Below are the code and all the weights of a small trained network. Each question names an input and a target symbol and asks about switching units off, where a switched-off unit gives its printed mean instead of its output.

import numpy as np


def w(rows, s, z=0):
    codes = np.array(rows[::2]) - 128.0
    scale = np.full(codes.shape[1], s)
    scale[-1] = z or s
    return codes * scale


def f(y):
    return y / 2 * (1 + np.tanh(0.7978845608 * (y + 0.044715 * y**3)))


def softmax(a):
    e = np.exp(a - a.max(-1, keepdims=True))
    return e / e.sum(-1, keepdims=True)


def log_softmax(a):
    a = a - a.max(-1, keepdims=True)
    return a - np.log(np.exp(a).sum(-1, keepdims=True))


def net(x, mask):
    ids = ['αθμπστψω'.index(c) for c in x.split()]
    T = len(ids)
    res = E[ids] + P[:T]
    q, k, v = (res @ M[0].T for M in (Q, K, V))
    z = softmax(np.where(np.tri(T) > 0, q @ k.T / 2**0.5, -1e9)) @ v
    res = res + np.where(mask[0], z, O[0][:, -1]) @ O[0][:, :-1]
    y = f(res @ A[0][:, :-1].T + A[0][:, -1])
    res = res + np.where(mask[1:9], y, B[0][:, -1]) @ B[0][:, :-1]
    return log_softmax(res[-1] @ U[:, :-1].T + U[:, -1])


Q, K, V, O, A, B = {}, {}, {}, {}, {}, {}
E = w([
[145,46,245,141,61,178,151,136],'α',
[98,80,134,63,178,61,149,173],'θ',
[142,94,115,81,197,155,56,166],'μ',
[125,109,119,97,204,88,47,71],'π',
[175,171,253,62,104,85,88,119],'σ',
[156,102,89,118,77,78,101,140],'τ',
[45,149,112,95,104,121,112,186],'ψ',
[97,116,123,78,121,248,83,116],'ω',
],0.015)
P = w([
[202,174,150,242,195,172,83,168],'0',
[51,47,105,12,146,60,150,65],'1',
[42,41,121,26,141,91,166,83],'2',
[44,31,138,27,124,85,157,122],'3',
[27,27,162,15,116,113,159,137],'4',
[11,28,175,21,96,115,154,150],'5',
[2,36,196,4,71,99,139,147],'6',
],0.0049)
Q[0] = w([
[62,76,59,71,140,124,99,142],'H1',
[146,161,4,170,187,135,182,104],'H1',
],0.011)
K[0] = w([
[116,235,148,130,77,112,208,153],'H1',
[64,11,85,73,128,94,190,127],'H1',
],0.011)
V[0] = w([
[179,224,205,65,157,88,113,86],'H1',
[212,111,122,206,199,133,3,169],'H1',
],0.0079)
O[0] = w([
[154,126,205,221,231,70,143,139,254],'H1',
[112,228,164,58,115,156,249,93,53],'H1',
],0.011,0.00077)
A[0] = w([
[150,146,118,84,133,147,183,167,84],'N1',
[187,140,121,118,6,124,124,39,131],'N2',
[116,132,30,102,106,141,86,135,114],'N3',
[176,121,54,131,31,114,133,109,100],'N4',
[126,116,120,209,174,104,111,163,2],'N5',
[123,139,85,124,80,215,107,75,29],'N6',
[155,110,165,104,128,106,100,103,123],'N7',
[105,77,120,110,103,124,140,155,104],'N8',
],0.013,0.0074)
B[0] = w([
[245,162,58,158,94,103,23,200,151],'N1',
[110,74,141,110,2,84,147,37,146],'N2',
[52,222,116,211,87,171,188,107,254],'N3',
[187,207,111,62,205,12,17,85,142],'N4',
[178,170,100,157,14,188,108,64,159],'N5',
[189,123,216,84,234,174,9,91,140],'N6',
[56,109,70,158,95,168,97,192,163],'N7',
[209,140,154,117,174,97,125,92,222],'N8',
],0.0087)
U = w([
[163,41,133,110,66,183,172,100,125],'α',
[130,1,119,24,218,72,77,244,253],'θ',
[226,187,80,120,146,149,107,153,40],'μ',
[199,181,153,166,217,129,245,19,93],'π',
[184,122,134,187,94,141,64,135,3],'σ',
[199,145,70,129,92,109,95,53,131],'τ',
[22,193,97,147,90,174,152,184,177],'ψ',
[135,119,170,60,163,196,62,85,76],'ω',
],0.0066,0.0054)

Each question gives the input, a string of symbols that net reads in full, and the target symbol t.
The units are the heads (2 rows each of Q, K, V and O) and the neurons (one row each of A and B). Each row of codes is followed by its name. A weight is (code - 128) times the scale printed after its matrix; where a second scale follows, it is the last column's (O, A, B and U).
mask holds one flag per unit, heads first, then neurons. A switched-off unit (its flag False) gives its mean, the last column of its rows in O or B, instead of its output. The means were averaged over made-up inputs and are rounded, as every weight is.
A unit's drop is (log p(t) with every unit on - log p(t) with that unit switched off) / (log p(t) with every unit on - log p(t) with every unit switched off).
The circuit of an input: a set's keep is (log p(t) with only the set's units on - log p(t) with every unit switched off) / (log p(t) with every unit on - log p(t) with every unit switched off). Starting from all 9 units, units are removed one at a time, each time the one whose removal leaves the highest keep (on an exact tie, the one counted first), for as long as the keep stays at least 0.8.
units of the circuit, in order: the units of the circuit, biggest drop first
most important unit: the unit with the biggest drop
k most important neurons: the k neurons with the biggest drops, biggest first
drop of u: that unit's drop, to one decimal
input ψ θ α τ, target τ: units of the circuit, in order	[N4 H1 N2]
input ω μ α ψ ψ σ, target α: units of the circuit, in order	[N2 H1]
input ψ σ α σ ω ω σ, target θ: 3 most important neurons	[N3 N7 N2]
input θ ψ σ π θ π, target σ: units of the circuit, in order	[H1 N5 N7]
input ψ σ ω ψ α, target θ: most important unit	N3
input π α ψ μ σ, target μ: units of the circuit, in order	[H1 N1]
input θ α ψ π μ π σ, target σ: 3 most important neurons	[N5 N7 N3]
input θ σ ψ θ τ τ, target σ: units of the circuit, in order	[H1 N5]
input μ ψ μ ψ θ σ, target τ: 3 most important neurons	[N1 N2 N3]
input ψ μ μ θ τ, target τ: units of the circuit, in order	[H1 N4 N2]
input θ ψ ω μ σ α ω, target σ: 2 most important neurons	[N5 N3]
input θ θ σ μ ψ θ α, target σ: 2 most important neurons	[N5 N7]
input ω θ σ, target α: units of the circuit, in order	[N2 H1 N4]
input π θ θ ψ μ ω, target ω: units of the circuit, in order	[N6]
input σ ψ α ψ ψ μ, target π: drop of N4	0.0
input σ ψ π θ τ, target π: drop of N8	-0.1
input μ σ μ ψ ψ θ μ, target σ: drop of N8	0.0
